Below are the code and all the weights of a small trained network. Each question names an input and a target symbol and asks about switching units off, where a switched-off unit gives its printed mean instead of its output.

import numpy as np


def w(rows, s, z=0):
    codes = np.array(rows[::2]) - 128.0
    scale = np.full(codes.shape[1], s)
    scale[-1] = z or s
    return codes * scale


def norm(h):
    return h / np.sqrt((h * h).mean(-1, keepdims=True) + 1e-5)


def f(y):
    return np.maximum(y, 0)


def softmax(a):
    e = np.exp(a - a.max(-1, keepdims=True))
    return e / e.sum(-1, keepdims=True)


def log_softmax(a):
    a = a - a.max(-1, keepdims=True)
    return a - np.log(np.exp(a).sum(-1, keepdims=True))


def net(x, mask):
    ids = ['ΔΠΣΨαεηθλμξτ'.index(c) for c in x.split()]
    T = len(ids)
    res = E[ids] + P[:T]
    r = norm(res)
    for j in range(2):
        rows = slice(2 * j, 2 * j + 2)
        q, k, v = (r @ M[0][rows].T for M in (Q, K, V))
        z = softmax(np.where(np.tri(T) > 0, q @ k.T / 2**0.5, -1e9)) @ v
        o = O[0][rows]
        res = res + np.where(mask[j], z, o[:, -1]) @ o[:, :-1]
    y = f(norm(res) @ A[0][:, :-1].T + A[0][:, -1])
    res = res + np.where(mask[2:6], y, B[0][:, -1]) @ B[0][:, :-1]
    return log_softmax(norm(res)[-1] @ U[:, :-1].T + U[:, -1])


Q, K, V, O, A, B = {}, {}, {}, {}, {}, {}
E = w([
[85,134,155,199,205,195],'Δ',
[130,184,193,190,155,114],'Π',
[105,72,142,113,244,190],'Σ',
[79,94,36,244,170,63],'Ψ',
[199,130,99,160,103,12],'α',
[69,198,152,27,182,219],'ε',
[215,118,143,203,166,130],'η',
[166,22,82,160,198,33],'θ',
[64,124,92,52,112,177],'λ',
[182,130,10,139,117,69],'μ',
[88,182,42,124,100,162],'ξ',
[142,130,199,63,207,178],'τ',
],0.013)
P = w([
[106,62,184,210,79,102],'0',
[27,134,91,157,205,78],'1',
[152,63,177,200,75,136],'2',
[79,205,53,133,238,125],'3',
[197,69,166,168,70,165],'4',
[173,249,64,104,229,127],'5',
[253,64,157,154,68,180],'6',
],0.0073)
Q[0] = w([
[149,136,13,201,30,88],'h1',
[60,179,72,43,72,151],'h1',
[103,253,53,122,148,66],'h2',
[89,185,69,116,212,169],'h2',
],0.028)
K[0] = w([
[173,128,4,179,52,54],'h1',
[48,165,69,43,44,152],'h1',
[79,193,95,115,174,24],'h2',
[25,226,141,145,185,114],'h2',
],0.027)
V[0] = w([
[222,170,75,65,135,150],'h1',
[214,209,91,48,207,197],'h1',
[153,2,189,88,71,104],'h2',
[134,105,70,116,220,106],'h2',
],0.0082)
O[0] = w([
[68,141,182,142,134,135,103],'h1',
[79,109,120,158,146,61,124],'h1',
[139,153,53,168,3,117,2],'h2',
[118,112,107,91,157,166,220],'h2',
],0.0056,0.0044)
A[0] = w([
[54,136,158,129,180,3,4],'n1',
[160,205,90,135,157,104,186],'n2',
[108,152,125,185,125,123,100],'n3',
[196,229,85,57,181,155,128],'n4',
],0.024,0.0019)
B[0] = w([
[132,161,173,188,209,63,226],'n1',
[83,115,160,77,154,134,193],'n2',
[116,164,115,104,131,123,151],'n3',
[253,87,103,75,101,147,249],'n4',
],0.024,0.013)
U = w([
[111,172,134,136,172,225,81],'Δ',
[115,219,187,75,101,140,118],'Π',
[81,39,119,137,176,187,104],'Σ',
[104,156,36,132,147,109,148],'Ψ',
[134,126,180,102,47,23,91],'α',
[156,123,172,126,216,61,162],'ε',
[186,186,146,199,72,113,98],'η',
[134,35,98,183,106,59,86],'θ',
[85,124,121,132,53,156,254],'λ',
[78,81,121,29,142,118,155],'μ',
[194,126,111,47,145,152,99],'ξ',
[119,73,245,140,88,151,106],'τ',
],0.012,0.0049)

Each question gives the input, a string of symbols that net reads in full, and the target symbol t.
The units are the heads (2 rows each of Q, K, V and O) and the neurons (one row each of A and B). Each row of codes is followed by its name. A weight is (code - 128) times the scale printed after its matrix; where a second scale follows, it is the last column's (O, A, B and U).
mask holds one flag per unit, heads first, then neurons. A switched-off unit (its flag False) gives its mean, the last column of its rows in O or B, instead of its output. The means were averaged over made-up inputs and are rounded, as every weight is.
A unit's drop is (log p(t) with every unit on - log p(t) with that unit switched off) / (log p(t) with every unit on - log p(t) with every unit switched off).
The circuit of an input: a set's keep is (log p(t) with only the set's units on - log p(t) with every unit switched off) / (log p(t) with every unit on - log p(t) with every unit switched off). Starting from all 6 units, units are removed one at a time, each time the one whose removal leaves the highest keep (on an exact tie, the one counted first), for as long as the keep stays at least 0.8.
units of the circuit, in order: the units of the circuit, biggest drop first
k most important neurons: the k neurons with the biggest drops, biggest first
heads that matter: for each layer, one digit per head in row order, 1 if its drop is at least 0.15 and else 0, layers parted by /
drop of u: that unit's drop, to one decimal
input ξ θ η, target η: heads that matter	01
input η Δ ε λ Σ, target Σ: units of the circuit, in order	n1, n4, n2
input θ ξ Ψ τ Δ, target Δ: heads that matter	00
input ξ θ Δ Δ, target ξ: units of the circuit, in order	h1, n1
input Π α Ψ, target Ψ: 3 most important neurons	n4, n3, n1
input Δ μ λ μ θ θ Π, target Π: units of the circuit, in order	n4, n1, h2, n3
input θ η ξ λ Δ η, target ξ: heads that matter	00
input μ τ Ψ, target Ψ: heads that matter	11
input α λ λ, target λ: units of the circuit, in order	n1, n4, h2
input λ ε λ Σ Π, target Π: units of the circuit, in order	n4, n1, n3
input ε η Π Π, target ξ: units of the circuit, in order	n4
input ξ Σ α θ η α, target ξ: heads that matter	10
input ξ Ψ ε Δ ξ α η, target η: heads that matter	11
input ξ Δ Ψ ξ Π Ψ, target ξ: heads that matter	10
input Δ μ λ ε Π λ τ, target τ: heads that matter	11
input μ μ τ, target τ: heads that matter	01
input μ Π ξ α ξ Σ λ, target λ: heads that matter	01
input Δ ε η η, target ξ: drop of n4	0.3
input θ ξ Π μ λ Π, target ξ: drop of n4	0.5
input α μ Ψ ξ μ η Δ, target Δ: drop of n1	0.8
input λ Π μ, target μ: drop of n2	0.1
